Below are the code and all the weights of a small trained network. Each question names an input and a class and asks about switching units off, where a switched-off unit gives its printed mean instead of its output.

import numpy as np


def w(rows, s, z=0):
    codes = np.array(rows[::2]) - 128.0
    scale = np.full(codes.shape[1], s)
    scale[-1] = z or s
    return codes * scale


def f(y):
    return np.maximum(y, 0)


def log_softmax(a):
    a = a - a.max(-1, keepdims=True)
    return a - np.log(np.exp(a).sum(-1, keepdims=True))


def net(x, mask):
    res = np.array(x, float).reshape(1, 3) / 4 @ E
    y = f(res @ A[0][:, :-1].T + A[0][:, -1])
    res = res + np.where(mask, y, B[0][:, -1]) @ B[0][:, :-1]
    return log_softmax(res[-1] @ U[:, :-1].T + U[:, -1])


A, B = {}, {}
E = w([
[121,81,107,117,211,70,64,135,200,171,106],'x0',
[76,83,9,198,157,109,203,149,139,111,146],'x1',
[198,89,91,79,33,42,100,42,158,129,170],'x2',
],0.012)
A[0] = w([
[95,112,128,124,200,121,105,181,164,198,72,177],'neuron 0',
[187,168,171,40,85,170,80,112,109,119,141,171],'neuron 1',
[85,154,180,154,178,140,64,179,140,185,100,194],'neuron 2',
[178,153,143,114,147,253,177,185,53,23,73,128],'neuron 3',
[25,90,35,203,222,149,229,179,145,58,112,174],'neuron 4',
[99,97,55,157,90,31,138,143,134,135,208,180],'neuron 5',
[19,114,101,182,242,209,159,186,86,83,87,202],'neuron 6',
[84,102,72,172,84,92,182,93,107,59,204,126],'neuron 7',
[131,157,224,205,137,165,178,127,84,180,30,251],'neuron 8',
[153,101,131,89,224,110,62,137,162,218,86,187],'neuron 9',
[27,166,139,150,224,141,69,156,143,120,31,210],'neuron 10',
[97,182,116,102,97,215,170,171,52,30,138,109],'neuron 11',
[94,101,115,62,100,98,102,211,157,178,76,121],'neuron 12',
[108,146,95,143,31,177,174,121,144,65,112,66],'neuron 13',
],0.0061,0.0024)
B[0] = w([
[127,112,31,175,133,129,186,186,88,158,62,183],'neuron 0',
[170,156,127,119,65,91,155,57,131,99,164,188],'neuron 1',
[80,87,95,130,196,175,130,133,175,164,133,180],'neuron 2',
[108,157,116,152,141,255,131,147,175,143,199,193],'neuron 3',
[144,170,76,113,125,65,74,127,44,65,95,252],'neuron 4',
[110,96,163,176,122,130,125,142,183,179,170,193],'neuron 5',
[123,110,93,99,145,94,134,109,87,112,53,239],'neuron 6',
[104,109,82,156,168,168,148,153,168,186,176,190],'neuron 7',
[136,126,118,140,154,177,115,135,186,173,152,188],'neuron 8',
[105,124,152,166,172,226,106,112,191,228,179,191],'neuron 9',
[93,95,68,125,191,95,136,156,58,104,105,204],'neuron 10',
[133,104,103,152,141,162,94,140,187,163,181,187],'neuron 11',
[89,144,125,117,142,158,121,145,136,137,169,152],'neuron 12',
[129,118,106,162,150,136,120,111,161,175,157,165],'neuron 13',
],0.0082,0.015)
U = w([
[178,150,223,157,107,163,61,121,217,156,145,177],'0',
[57,56,113,253,232,161,169,194,179,174,119,1],'1',
[198,156,140,96,59,47,92,125,38,43,54,121],'2',
],0.0072,0.00042)

Each question gives the input, the list of numbers given to net, and the class t.
The units are the neurons (one row each of A and B). Each row of codes is followed by its name. A weight is (code - 128) times the scale printed after its matrix; where a second scale follows, it is the last column's (A, B and U).
mask holds one flag per neuron, in row order. A switched-off neuron (its flag False) gives its mean, the last column of its row in B, instead of its output. The means were averaged over made-up inputs and are rounded, as every weight is.
A unit's drop is (log p(t) with every unit on - log p(t) with that unit switched off) / (log p(t) with every unit on - log p(t) with every unit switched off).
The circuit of an input: a set's keep is (log p(t) with only the set's units on - log p(t) with every unit switched off) / (log p(t) with every unit on - log p(t) with every unit switched off). Starting from the 12 units with the biggest drops (on a tie, the unit counted first), units are removed one at a time, each time the one whose removal leaves the highest keep (on an exact tie, the one counted first), for as long as the keep stays at least 0.8.
circuit, biggest first: the units of the circuit, biggest drop first
k most important neurons: the k neurons with the biggest drops, biggest first
drop when u is switched off: that unit's drop, to one decimal
input [0,7,-2], class 2: circuit, biggest first : (neuron 4; neuron 9)
input [-8,1,4], class 0: circuit, biggest first : (neuron 10; neuron 0)
input [-8,-3,7], class 0: circuit, biggest first : (neuron 4)
input [-7,1,6], class 0: 2 most important neurons : (neuron 10; neuron 0)
input [-2,1,6], class 0: circuit, biggest first : (neuron 10; neuron 0)
input [0,-6,7], class 2: 2 most important neurons : (neuron 3; neuron 1)
input [0,6,-1], class 2: 2 most important neurons : (neuron 4; neuron 9)
input [0,4,-1], class 2: 2 most important neurons : (neuron 4; neuron 9)
input [5,-3,3], class 0: drop when neuron 10 is switched off : 0.2
input [-1,-6,6], class 2: drop when neuron 5 is switched off : 0.2
input [-4,-2,-1], class 0: drop when neuron 0 is switched off : 0.1
input [4,-5,2], class 0: drop when neuron 10 is switched off : 0.1
